Moves between objects:
from | na si gu
w236 | w539 w393 w929
w875 | w249 w740 w677
w625 | w917 w749 w160
w45 | w69 w219 w446
w52 | w4 w577 w748
w886 | w611 w964 w988
w160 | w389 w917 w881
w603 | w886 w690 w308
w136 | w981 w478 w377
w290 | w151 w344 w828
w614 | w569 w785 w753
w129 | w63 w269 w102
w335 | w816 w398 w546
w209 | w160 w625 w894
w13 | w392 w245 w489
w245 | w84 w748 w392
w591 | w533 w698 w430
w677 | w47 w249 w161
w989 | w236 w57 w549
w441 | w306 w728 w887
w190 | w785 w783 w614
w311 | w115 w743 w587
w748 | w777 w4 w84
w881 | w768 w389 w756
w161 | w970 w47 w49
w315 | w398 w483 w335
w131 | w577 w377 w52
w611 | w209 w641 w483
w912 | w804 w49 w724
w167 | w859 w111 w393
w777 | w834 w266 w801
w271 | w92 w618 w269
w801 | w14 w834 w252
w785 | w957 w291 w569
w291 | w955 w308 w957
w549 | w929 w236 w156
w964 | w641 w283 w611
w546 | w623 w816 w740
w483 | w894 w209 w398
w151 | w907 w652 w877
w395 | w283 w244 w964
w623 | w674 w154 w112
w955 | w315 w988 w864
w353 | w989 w587 w266
w115 | w167 w489 w57
w828 | w877 w151 w669
w690 | w964 w395 w886
w776 | w39 w403 w783
w661 | w748 w52 w245
w389 | w831 w2 w768
w749 | w887 w441 w917
w894 | w881 w160 w95
w219 | w724 w912 w69
w102 | w190 w63 w673
w92 | w403 w688 w776
w69 | w136 w724 w381
w84 | w801 w777 w340
w864 | w335 w315 w728
w249 | w254 w112 w47
w139 | w49 w161 w912
w401 | w673 w102 w495
w740 | w112 w623 w249
w489 | w111 w392 w167
w377 | w529 w981 w577
w753 | w158 w569 w145
w269 | w776 w92 w63
w306 | w740 w546 w875
w673 | w614 w190 w244
w804 | w951 w211 w478
w887 | w875 w306 w2
w403 | w603 w25 w39
w589 | w698 w252 w591
w943 | w245 w661 w13
w577 | w353 w529 w4
w227 | w423 w378 w25
w815 | w446 w45 w344
w756 | w627 w768 w61
w430 | w378 w533 w227
w674 | w45 w61 w815
w4 | w266 w353 w777
w669 | w943 w877 w62
w378 | w495 w401 w423
w423 | w395 w495 w690
w533 | w401 w640 w378
w446 | w381 w69 w652
w970 | w828 w290 w211
w2 | w677 w875 w831
w63 | w783 w776 w190
w618 | w688 w716 w92
w641 | w625 w145 w209
w25 | w690 w423 w603
w39 | w308 w603 w291
w728 | w546 w335 w306
w57 | w393 w167 w236
w698 | w640 w18 w533
w112 | w815 w674 w254
w62 | w13 w943 w743
w783 | w291 w39 w785
w398 | w95 w894 w816
w47 | w290 w254 w970
w49 | w211 w970 w804
w768 | w139 w831 w627
w308 | w988 w886 w955
w831 | w161 w677 w139
w158 | w441 w310 w749
w539 | w716 w649 w618
w981 | w311 w632 w529
w252 | w18 w14 w698
w111 | w589 w340 w859
w211 | w669 w828 w951
w61 | w219 w627 w45
w716 | w227 w430 w688
w18 | w129 w592 w640
w834 | w156 w549 w14
w587 | w57 w115 w989
w266 | w549 w989 w834
w283 | w145 w753 w641
w392 | w340 w84 w111
w724 | w478 w804 w136
w310 | w728 w864 w441
w816 | w154 w95 w623
w340 | w252 w801 w589
w988 | w483 w611 w315
w640 | w102 w129 w401
w743 | w489 w13 w115
w859 | w591 w589 w649
w917 | w2 w887 w389
w344 | w652 w446 w151
w156 | w271 w929 w592
w632 | w743 w62 w311
w627 | w912 w139 w219
w478 | w632 w951 w981
w957 | w864 w955 w310
w929 | w618 w539 w271
w877 | w661 w907 w943
w529 | w587 w311 w353
w95 | w756 w881 w154
w907 | w52 w131 w661
w688 | w25 w227 w403
w649 | w430 w591 w716
w154 | w61 w756 w674
w951 | w62 w669 w632
w393 | w649 w859 w539
w145 | w749 w158 w625
w254 | w344 w815 w290
w381 | w377 w136 w131
w495 | w244 w673 w395
w569 | w310 w957 w158
w652 | w131 w381 w907
w14 | w592 w156 w18
w244 | w753 w614 w283
w592 | w269 w271 w129

The rows follow the links: the fewer symbols apart two objects are, the more alike their rows tend to be.

Named rows; a name shown again gets a slightly different row:
w970: [ 774, -772, -119,  427, -179,  413, -212,   92, -120,  853,  142, -726,  168,  921,  133, -310,  294,  268,  162,  706, -245, -249, -509,  604, -449,  835,  793, -740,  108, -245,  214, -341,  192, -216, -557, -594,  309,  200,   98, -183,  530, -393,  499,  179, -223,  523,  363,   74, -104, -589, -583]
w673: [ 263,  819, -366, -914,   43, -381, -231, -341,   97, -744, -569, -284, -503, -867, -477,  284,  346,   62, -447, -677, -330,  779, -243, -592,  419, -935,  153,  659, -311, -284,  240,   85, -115,  710,  685,  238,   69,  191,  436,  687,  207,  375, -475,  243,  696,  231,   15, -239, -136, -203,  363]
w917: [ 808,   33, -755,   56,  272, -204,  445, -635,  -79,  354,   67, -706, -861, -411,    2, -140, -572,  296, -485,  311,  511, -164, -348, -250,  228,  379,  809, -290, -590,  500, -385, -738,  339, -151,  340,  352, 1059, -354,   18, -100,  481,  165, -217, -369, -139,  569,  128, -466,  252, -539, -799]
w63: [-586,  822,   64, -640,  189, -463,   78, -121,  159, -829, -394,  553, -248, -994, -304,  296, -111, -251, -307, -782,   73,  506,  388, -656,  517, -965, -672,  681, -129,  129, -103,  252,  -84,  495,  581,  636, -225,  -85,   21,  483, -448,  416, -501,  -39,  480, -468, -181, -112,  124,  403,  529]
w569: [-421,  619, -394,  747, -353,  320, -292, -596, -336, -339,  432,  357, -810,  700,  433,  112,  370,  -92, -322, -252, -309, -625,  185,  492, -382,  -68, -284,  285, -527, -353,  243, -327, -495, -601,  691, 1042,  607,  255,  611, -587, -295, -310,  416,  237, -623, -294, -605, -440, -187,  245, -219]
w539: [ 717,  408,  125,  -85,  217,  341,  187,  363, -119, -612, -189, -683,  502,  870, -101,  234, -232,  271,  215, -562,  257,  252, -388,  586, -412, -705,  681,  567,  307,  251, -202,  655, -705,  242,   66, -940, -846, -168, -403,  177,  503, -345,  431, -184,  222,  509, -290,  259,  136, -528,  809]
w652: [-553, -871,  462,  696,   90,  315,  348,  374,  -40,  732,  402,  554,  512,  700,  333, -228, -438, -195,  447,  650,  430, -583,  437,  521, -361,  897, -442, -650,  325,  398, -341,  -54,  131, -559, -718, -159, -139, -325, -562, -562, -385, -298,  345, -313, -519, -418,  103,  284,  199,  361, -267]
w740: [-445, -304, -219,  442, -177, -428,  -35, -393,  138,  599,  418,  424, -600, -949,  381, -195,   53, -194, -208,  517,  -33, -566,  238, -624,  473,  756, -340, -536, -386,  -48,   74, -639,  733, -547,   27,  919,  914,   68,  322, -569, -322,  389, -470,   20, -521, -331,   33, -293,  -19,  325, -849]
w834: [ -548,   100,   621,  -433,   -72,   340,  -327,   556,   -23,  -450,  -423,   548,   768,   672,  -309,   139,   419,  -199,   343,  -393,  -430,   553,   234,   458,  -319,  -581,  -677,   388,   510,  -365,   344,   690,  -522,   527,  -208,  -452, -1002,   267,   -93,   494,  -358,  -319,   380,   288,   509,  -397,    67,   410,  -225,   373,   805]
w62: [  81, -677,  456, -804,  413, -289,  329,  570,  262,  393, -518,  -66,  803, -583, -446, -140, -408,   16,  290,  325,  423,  716,   18, -413,  299,   71,  -28, -287,  543,  432, -365,  283,  436,  715, -669, -835, -596, -301, -699,  681,   28,  279, -348, -288,  682,   85,  730,  417,  177,  -75,  136]
w748: [  575,  -403,   348,   293,  -189,  -408,  -134,   617,   316,    31,   329,  -565,   856,  -839,   269,   -55,   226,   253,   622,    81,  -237,  -444,  -383,  -553,   413,   260,   683,   -67,   571,  -195,   142,   486,   368,  -410,  -565, -1302,  -837,   119,  -266,  -422,   398,   377,  -482,   173,  -392,   439,  -273,   468,   -95,  -406,   442]
w266: [ -604,  -143,   729,   471,  -446,   -28,  -534,   684,   181,  -251,   343,   574,   913,   -25,   256,    57,   642,  -206,   692,  -176,  -559,  -460,   283,   -78,    12,   -19,  -573,   198,   595,  -556,   479,   663,   -97,  -460,  -449,  -490, -1000,   377,    10,  -433,  -399,    15,   -42,   412,  -502,  -447,  -434,   486,  -243,   412,   744]
w389: [ -46, -210, -405,  636,  -78, -424,  147, -489,   60,  514,  543,   34, -653, -937,  436, -151, -177,    3, -221,  478,  167, -760,   48, -597,  454,  717,  118, -487, -464,  170, -114, -661,  649, -732,  127,  682,  943, -156,  221, -665,  -16,  401, -477, -136, -686,  -28, -144, -361,   99,    5, -836]
w724: [ 209, -832,  125,  936, -141,  480,   56,  249, -168,  784,  509, -195,  349,  973,  479, -275,  -97,   67,  382,  636,   54, -787, -109,  701, -513, 1012,  352, -674,  216,  108,  -59, -174,   43, -743, -623, -464,   63,  -89, -249, -695,  134, -453,  488,  -38, -726,  141,   14,  182,   25, -144, -452]
w291: [ 546,  742, -629,  639, -442,   84, -496, -532, -163, -514,  443, -463, -689,  208,  384,  204,  615,  194, -285, -449, -589, -615, -409,  124,  -92, -231,  629,  440, -473, -556,  426, -179, -346, -571,  717,  405,  440,  388,  791, -538,  331,  -62,   78,  396, -557,  382, -680, -414, -287, -338,    9]
w785: [ 619,  724, -596,  505, -426,   54, -469, -496, -117, -531,  353, -584, -751,   73,  329,  213,  630,  208, -311, -443, -607, -503, -479,   61,  -47, -312,  700,  474, -462, -551,  494, -164, -359, -453,  739,  295,  422,  396,  788, -421,  389,  -53,   43,  452, -467,  470, -650, -336, -289, -437,   31]
w392: [-206, -203,  633,  684, -472, -176, -431,  653,  208,  -87,  510,  184,  940, -450,  418,    8,  510,  -60,  720, -130, -545, -734,    4, -303,  184,  174,  -85,  125,  609, -492,  408,  601,  114, -707, -429, -736, -949,  317,  -57, -690, -131,  179, -231,  372, -677, -140, -517,  484, -246,  172,  622]
w115: [  79, -289,  499,  676, -459, -316, -370,  658,  297,  -44,  525,  -76,  879, -589,  475,    0,  419,   23,  718,  -28, -413, -756, -121, -418,  278,  242,  221,   48,  580, -400,  364,  562,  191, -682, -505, -948, -901,  307, -133, -659,   67,  243, -312,  315, -666,   43, -488,  487, -193,  -53,  545]
w158: [-668,  415, -337, -161,  176,  420,  106, -663, -377, -142, -214,  632, -848,  883, -172,   63, -149, -235, -613,  -66,  109,  309,  404,  599, -410, -224, -733,   84, -586,  107, -118, -451, -414,  278,  563, 1321,  781,  -73,  353,  272, -481, -378,  455,  -76,  283, -503,  118, -454,   35,  434, -427]
w14: [ 456,  265,  245, -426,  181,  431,   16,  423, -111, -578, -440, -451,  593,  934, -378,  221,  -61,  178,  216, -534,   30,  600, -297,  677, -472, -739,  343,  527,  351,   41,  -49,  639, -682,  585,  -44, -875, -867,  -13, -336,  545,  333, -404,  500,  -37,  540,  342,   -6,  355,  -15, -329,  804]
w269: [-636,  741,  228,  480,  141, -190,  460,   66,  124, -862,  387,  581,   14, -456,  351,  316, -590, -181,  175, -737,  540, -557,  474, -338,  219, -580, -498,  699,   25,  511, -447,  450, -298, -522,  414,  291, -464, -347, -425, -519, -403,  227, -258, -367, -511, -440, -850,   30,  270,  444,  749]
w669: [-800, -794,  683, -177,  379,   89,  540,  496,   55,  557, -132,  762,  632,  154, -168, -176, -630, -280,  317,  556,  596,  229,  556,  120,  -79,  476, -835, -519,  466,  555, -463,  110,  314,  187, -717, -162, -311, -420, -807,  219, -533,  -51,  115, -447,  190, -537,  509,  365,  291,  534,  -91]
w290: [ 711, -824, -124,  545, -194,  407, -164,  106, -227,  822,  249, -699,  189,  965,  210, -288,  184,  316,  216,  698, -245, -407, -458,  625, -480,  911,  790, -724,  114, -197,  166, -316,   80, -388, -573, -673,  253,  137,  106, -373,  470, -431,  494,  138, -351,  512,  256,  113,  -63, -544, -570]
w2: [-207, -247, -379,  568, -152, -412,   80, -476,   79,  531,  508,  157, -665, -943,  461, -177, -124, -124, -184,  486,   95, -765,  145, -665,  456,  742,  -50, -506, -423,   95,  -83, -668,  685, -713,   88,  780,  940,  -62,  200, -677, -140,  443, -463,  -72, -646, -127, -109, -307,   47,  158, -814]
w943: [ 245, -608,  429, -833,  387, -309,  316,  616,  315,  349, -464, -205,  826, -637, -395, -143, -411,  133,  281,  278,  398,  677,  -62, -474,  334,   51,  148, -293,  545,  330, -296,  320,  461,  698, -657, -974, -613, -254, -668,  631,  165,  294, -366, -314,  662,  130,  660,  429,  173, -171,  163]
w423: [ -49,  812, -230, -926,   79, -445, -158, -295,  209, -774, -558,   71, -306, -970, -500,  263,  198,  -55, -465, -652, -146,  725,  -42, -657,  473, -987, -183,  656, -282, -171,  131,  196,  -31,  763,  633,  418,  -41,   97,  313,  734,  -26,  393, -504,  122,  691,   -7,   24, -199,  -86,   29,  452]
w801: [-652,   52,  707, -345, -133,  299, -377,  559,   18, -404, -315,  645,  810,  648, -287,  157,  513, -230,  385, -339, -454,  436,  301,  424, -341, -520, -748,  343,  576, -418,  393,  718, -503,  438, -281, -360, -997,  314,  -40,  378, -404, -255,  310,  368,  425, -473,   45,  448, -233,  472,  842]
w190: [ 473,  843, -431, -799,  -16, -349, -328, -342,   67, -743, -477, -411, -527, -806, -448,  236,  376,  167, -435, -620, -361,  668, -301, -552,  372, -875,  328,  601, -302, -343,  295,   68, -125,  655,  702,  171,   78,  268,  523,  647,  270,  312, -435,  242,  630,  312,    3, -225, -163, -341,  332]
w441: [ 367,  209, -634, -638,  469,  178,  466, -677, -246,  142, -472, -353, -938,  296, -430,  -63, -587,  120, -721,  139,  549,  685,  -85,  259, -155, -101,  228, -156, -593,  512, -426, -643,  -66,  682,  443,  674,  999, -362,   69,  619,  281, -165,   97, -362,  641,  265,  518, -506,  253, -265, -654]

Each walk starts at a row. The symbols on each line, taken left to right, move it on to the next object.
Answer with the object's row; about right is enough.
[-403,   99,  612, -541,    1,  367, -310,  538,   31, -455, -483,  403,  721,  784, -404,  194,  387, -157,  290, -432, -352,  655,  219,  489, -387, -641, -580,  378,  514, -389,  297,  689, -536,  654, -211, -458, -955,  208,  -75,  602, -305, -342,  410,  243,  612, -258,  137,  410, -168,  317,  829]
gu na si na gu na -> [ 773,  863, -563, -369, -192, -239, -458, -448,   49, -686, -227, -706, -593, -521, -181,  302,  549,  262, -455, -585, -532,  303, -577, -389,  259, -728,  708,  572, -410, -521,  452,    6, -184,  299,  721,   93,  217,  359,  656,  287,  541,  256, -277,  376,  269,  550, -224, -306, -284, -565,  191]
si na si si si si si si -> [-677,  546, -348,  403, -150,  413,  -97, -598, -352, -253,  206,  655, -860,  885,  201,   48,  166, -247, -443, -218, -109, -295,  357,  653, -447,  -98, -599,  194, -568, -130,   85, -409, -507, -295,  628, 1254,  708,   79,  508, -290, -447, -377,  483,  104, -285, -512, -311, -433,  -45,  516, -257]
[ 583,  -84, -600,  427,   83, -320,  358, -583,   26,  470,  400, -501, -765, -713,  333, -199, -406,  182, -335,  413,  448, -556, -239, -456,  289,  592,  674, -376, -533,  405, -368, -750,  510, -541,  237,  416,  977, -282,  105, -499,  359,  293, -332, -301, -510,  388,  -41, -386,  184, -415, -841]
na na na si na na si -> [-865, -820,  602,    6,  339,  120,  538,  475,   44,  672,  -30,  771,  681,  363,  -19, -240, -627, -310,  357,  556,  581,   47,  564,  201, -158,  570, -826, -552,  446,  541, -418,   88,  244,   60, -716, -140, -299, -385, -793,    9, -566, -154,  142, -432,   39, -609,  397,  330,  281,  593, -154]
si si gu gu na si si -> [-473, -202,  690,  530, -490, -122, -488,  660,  176, -212,  397,  475,  887, -166,  309,   70,  609, -195,  677, -184, -557, -609,  200, -127,  100,   13, -401,  177,  620, -563,  448,  628,  -60, -555, -434, -548, -970,  393,  -18, -544, -341,   73, -103,  414, -530, -359, -497,  452, -281,  368,  687]
[ -224,    93,   501,  -585,    27,   380,  -269,   507,   -33,  -515,  -472,   274,   731,   824,  -423,   181,   308,   -87,   251,  -441,  -325,   718,   137,   570,  -400,  -708,  -429,   426,   482,  -264,   242,   719,  -603,   672,  -155,  -549, -1001,   183,  -136,   672,  -219,  -350,   427,   200,   645,  -202,   153,   378,  -150,   173,   829]
gu gu si gu si na -> [ -181,   854,  -163,  -905,   150,  -443,   -70,  -239,   185,  -770,  -543,   198,  -322, -1006,  -471,   270,   110,   -79,  -399,  -668,   -95,   715,   107,  -691,   471,  -951,  -341,   651,  -222,   -76,    74,   180,   -56,   760,   590,   461,   -69,    51,   240,   716,  -112,   409,  -495,     3,   688,  -138,    10,  -166,   -73,   107,   438]
si si si na na gu gu si gu -> [ 757,  -28, -712,  210,  187, -280,  440, -591,  -52,  378,  192, -682, -821, -489,  182, -136, -518,  254, -435,  335,  546, -277, -328, -366,  245,  423,  800, -347, -532,  483, -459, -705,  415, -271,  295,  353,  996, -364,   32, -287,  506,  206, -275, -336, -296,  542,   24, -379,  240, -522, -797]
[-621,  531, -344,  541, -206,  383, -196, -620, -356, -262,  306,  536, -807,  889,  262,  142,  209, -233, -401, -231, -217, -418,  308,  546, -445,  -40, -507,  236, -514, -177,  156, -380, -501, -397,  623, 1235,  700,   86,  561, -397, -412, -378,  419,  163, -394, -427, -418, -458,  -92,  431, -298]
si na gu na si -> [  89, -179, -469,  651,  -64, -420,  212, -517,   64,  538,  542, -116, -730, -861,  471, -176, -229,   66, -252,  452,  256, -749,   -4, -585,  390,  734,  255, -452, -450,  233, -201, -709,  620, -709,  133,  629,  939, -140,  154, -648,  106,  371, -434, -149, -730,   93, -131, -362,   77,  -82, -847]
si gu gu si na na gu gu -> [ -63, -691,  488, -787,  470, -257,  397,  559,  262,  437, -549,   49,  756, -498, -466, -183, -513,  -31,  283,  334,  457,  746,  113, -365,  241,   96, -222, -369,  483,  446, -374,  273,  438,  734, -694, -705, -526, -335, -768,  704,  -57,  246, -301, -333,  703,  -61,  696,  388,  226,   53,   54]
[-505,  401, -394, -424,  315,  392,  241, -619, -306,  -47, -395,  479, -891,  777, -355,    9, -306, -181, -663,  -17,  247,  573,  370,  586, -412, -274, -587,    2, -552,  218, -163, -514, -335,  551,  522, 1132,  873, -158,  222,  490, -348, -347,  445, -180,  519, -363,  317, -441,   93,  388, -458]
gu gu na na si si si na si -> [ 811, -799, -152,  245, -194,  417, -275,   48, -162,  874,   21, -759,   78,  802,   30, -319,  324,  290,   79,  746, -358,  -81, -529,  572, -421,  825,  788, -696,   45, -312,  246, -370,  140,  -47, -527, -641,  336,  238,  181,  -52,  557, -374,  433,  231,  -79,  513,  495,   44, -176, -570, -643]
si na na si na si si gu -> [  359,  -351,   453,   522,  -350,  -378,  -274,   681,   318,   -10,   450,  -353,   899,  -758,   404,    10,   330,   119,   683,    -9,  -316,  -614,  -291,  -489,   369,   234,   516,   -26,   544,  -339,   217,   479,   314,  -627,  -553, -1140,  -861,   239,  -160,  -580,   253,   327,  -417,   245,  -620,   281,  -370,   454,  -155,  -275,   519]
[-353, -339, -284,  516, -167, -396,   -4, -460,  116,  570,  475,  315, -624, -911,  403, -224,  -45, -138, -188,  504,   58, -699,  191, -638,  434,  794, -165, -469, -381,   46,  -19, -634,  667, -680,   72,  862,  885,  -25,  315, -594, -198,  386, -473,  -43, -679, -235,  -73, -321,   36,  232, -812]
na si na gu si na si -> [-736, -844,  558,  361,  196,  250,  422,  449,   22,  731,  208,  707,  623,  569,  167, -221, -539, -269,  411,  602,  490, -299,  571,  342, -263,  793, -710, -592,  397,  511, -420,    7,  194, -302, -745,  -76, -261, -333, -662, -259, -506, -225,  314, -386, -259, -545,  196,  288,  241,  516, -182]
na gu na si gu si -> [ -802,   -85,   766,    62,  -312,   132,  -475,   651,   109,  -301,     1,   703,   906,   290,    23,   134,   633,  -310,   566,  -316,  -596,   -42,   396,   197,  -181,  -287,  -808,   330,   607,  -557,   480,   678,  -286,     4,  -328,  -341, -1035,   390,   -16,   -53,  -524,  -105,   126,   423,   -15,  -576,  -226,   458,  -292,   573,   714]
[ 698,  858, -535, -518, -130, -317, -435, -389,   29, -709, -283, -654, -566, -596, -288,  260,  544,  244, -439, -608, -510,  456, -506, -447,  353, -771,  622,  596, -363, -470,  352,   -6, -174,  436,  751,   71,  156,  261,  617,  408,  458,  281, -328,  339,  463,  460, -183, -301, -239, -489,  282]
si gu si gu si -> [-730,  499, -319,  248,  -73,  444,  -11, -632, -349, -194,   98,  692, -850,  906,   67,   61,   74, -280, -493, -146,  -56, -171,  459,  643, -448, -136, -671,  157, -588,  -58,   52, -420, -440, -139,  650, 1324,  733,   32,  495, -152, -509, -396,  486,   61,  -93, -513, -201, -463,  -55,  521, -326]
si gu na gu gu gu gu gu -> [ 511, -762,   44,  762, -230,  466,  -63,  176, -207,  789,  449, -455,  285,  993,  412, -296,   24,  228,  311,  719,  -39, -643, -290,  712, -526,  929,  605, -735,  166,  -42,   42, -241,   64, -681, -630, -569,  192,   27, -104, -572,  315, -436,  497,   38, -551,  347,   83,  158,  -33, -318, -475]
[  665,  -546,   316,  -433,   122,  -420,   104,   616,   353,   272,  -178,  -663,   853,  -911,  -177,   -99,  -187,   226,   457,   207,   109,   279,  -410,  -580,   438,    74,   635,  -189,   556,   139,  -132,   407,   459,   300,  -649, -1303,  -747,   -81,  -540,   308,   422,   422,  -451,   -74,   328,   471,   354,   442,    97,  -434,   322]
na na gu gu na na na si na -> [ 803,  842, -650,  -37, -297, -126, -481, -477,  -47, -620,   48, -808, -686, -276,    7,  184,  588,  336, -363, -534, -575,  -44, -612, -188,  133, -561,  825,  549, -429, -581,  448,  -80, -260,  -59,  748,  113,  311,  428,  769,  -33,  560,  134, -149,  434,  -16,  562, -415, -338, -281, -580,  136]
na si si si na gu na si na -> [-665, -314, -163,  256, -167, -409, -152, -374,  128,  616,  221,  639, -530, -915,  242, -217,  171, -231, -242,  564, -171, -367,  319, -597,  462,  700, -619, -589, -383, -168,  160, -651,  707, -323,  -17,  947,  876,  113,  394, -343, -473,  417, -481,  105, -352, -464,  179, -276, -123,  491, -854]
